Below is a small trained network, with its code and all its weights. Each question gives an input and a class and asks what happens when units are switched off, that is, made to give their printed mean instead of their output.

import numpy as np


def w(rows, s, z=0):
    codes = np.array(rows[::2]) - 128.0
    scale = np.full(codes.shape[1], s)
    scale[-1] = z or s
    return codes * scale


def f(y):
    return np.maximum(y, 0)


def log_softmax(a):
    a = a - a.max(-1, keepdims=True)
    return a - np.log(np.exp(a).sum(-1, keepdims=True))


def net(x, mask):
    res = np.array(x, float).reshape(1, 8) / 4 @ E
    y = f(res @ A[0][:, :-1].T + A[0][:, -1])
    res = res + np.where(mask, y, B[0][:, -1]) @ B[0][:, :-1]
    return log_softmax(res[-1] @ U[:, :-1].T + U[:, -1])


A, B = {}, {}
E = w([
[189,82,119,165,50],'x0',
[125,130,135,135,126],'x1',
[127,127,125,130,125],'x2',
[125,130,124,134,129],'x3',
[97,187,131,89,65],'x4',
[128,127,135,130,127],'x5',
[84,76,254,107,117],'x6',
[48,113,143,201,108],'x7',
],0.0065)
A[0] = w([
[120,26,254,48,108,2],'N0',
[101,254,156,53,3,54],'N1',
[234,114,168,10,158,190],'N2',
[161,49,121,129,32,67],'N3',
[217,57,125,129,11,25],'N4',
[59,170,125,56,248,17],'N5',
[198,35,149,171,254,62],'N6',
],0.0078,0.0061)
B[0] = w([
[162,182,3,127,138,192],'N0',
[188,8,138,102,161,182],'N1',
[51,113,120,175,101,253],'N2',
[136,138,187,164,155,165],'N3',
[158,218,193,125,184,170],'N4',
[194,204,200,183,179,162],'N5',
[168,44,144,78,153,190],'N6',
],0.022,0.0049)
U = w([
[185,202,206,141,169,1],'0',
[119,121,119,136,126,236],'1',
[192,170,10,111,130,134],'2',
[167,47,151,60,143,17],'3',
[99,129,143,127,115,194],'4',
[111,125,144,126,106,190],'5',
[102,126,132,124,112,184],'6',
[68,107,134,200,100,56],'7',
],0.011,0.0065)

Each question gives the input, the list of numbers given to net, and the class t.
The units are the neurons (one row each of A and B). Each row of codes is followed by its name. A weight is (code - 128) times the scale printed after its matrix; where a second scale follows, it is the last column's (A, B and U).
mask holds one flag per neuron, in row order. A switched-off neuron (its flag False) gives its mean, the last column of its row in B, instead of its output. The means were averaged over made-up inputs and are rounded, as every weight is.
A unit's drop is (log p(t) with every unit on - log p(t) with that unit switched off) / (log p(t) with every unit on - log p(t) with every unit switched off).
The circuit of an input: a set's keep is (log p(t) with only the set's units on - log p(t) with every unit switched off) / (log p(t) with every unit on - log p(t) with every unit switched off). Starting from all 7 units, units are removed one at a time, each time the one whose removal leaves the highest keep (on an exact tie, the one counted first), for as long as the keep stays at least 0.8.
circuit, biggest first: the units of the circuit, biggest drop first
most important unit: the unit with the biggest drop
top k neurons: the k neurons with the biggest drops, biggest first
drop when u is switched off: that unit's drop, to one decimal
input [8,2,4,-5,-6,-4,-7,0], class 0: most important unit	N4
input [-8,-6,4,-4,5,7,3,4], class 0: top 2 neurons	N5, N2
input [6,6,-4,0,-8,6,-7,-4], class 3: top 2 neurons	N6, N0
input [6,5,6,-4,-2,-2,5,-5], class 0: top 2 neurons	N4, N3
input [2,-5,-3,7,-2,5,-6,-8], class 7: top 2 neurons	N2, N0
input [3,2,1,2,5,5,7,2], class 2: top 2 neurons	N0, N2
input [-7,5,-4,4,-8,8,-5,-4], class 3: top 3 neurons	N6, N4, N0
input [-4,-2,-6,-4,-3,2,-6,-7], class 7: top 2 neurons	N2, N0
input [6,-6,3,-1,-3,-3,2,6], class 0: top 2 neurons	N2, N4
input [8,3,5,3,-1,8,-4,-4], class 0: top 2 neurons	N4, N3
input [6,7,-5,1,8,-7,-7,1], class 3: top 2 neurons	N1, N0
input [0,-7,8,-2,-4,-2,-3,-8], class 4: top 2 neurons	N2, N0
input [7,-8,4,4,-4,-6,8,7], class 2: top 3 neurons	N0, N2, N5
input [-2,-7,1,0,-8,-8,1,3], class 3: circuit, biggest first	N6
input [5,0,0,1,-7,-6,0,-8], class 7: top 2 neurons	N2, N1
input [7,-2,7,1,7,-2,-6,6], class 0: circuit, biggest first	N4, N3
input [-5,6,-7,3,8,7,1,-3], class 3: drop when N4 is switched off	0.0
input [8,2,-2,2,-6,-4,-4,-8], class 0: drop when N5 is switched off	-0.1
input [-3,-4,-3,5,-7,-1,-5,-1], class 3: drop when N0 is switched off	0.3
input [-5,-3,-1,4,8,3,6,2], class 3: most important unit	N1
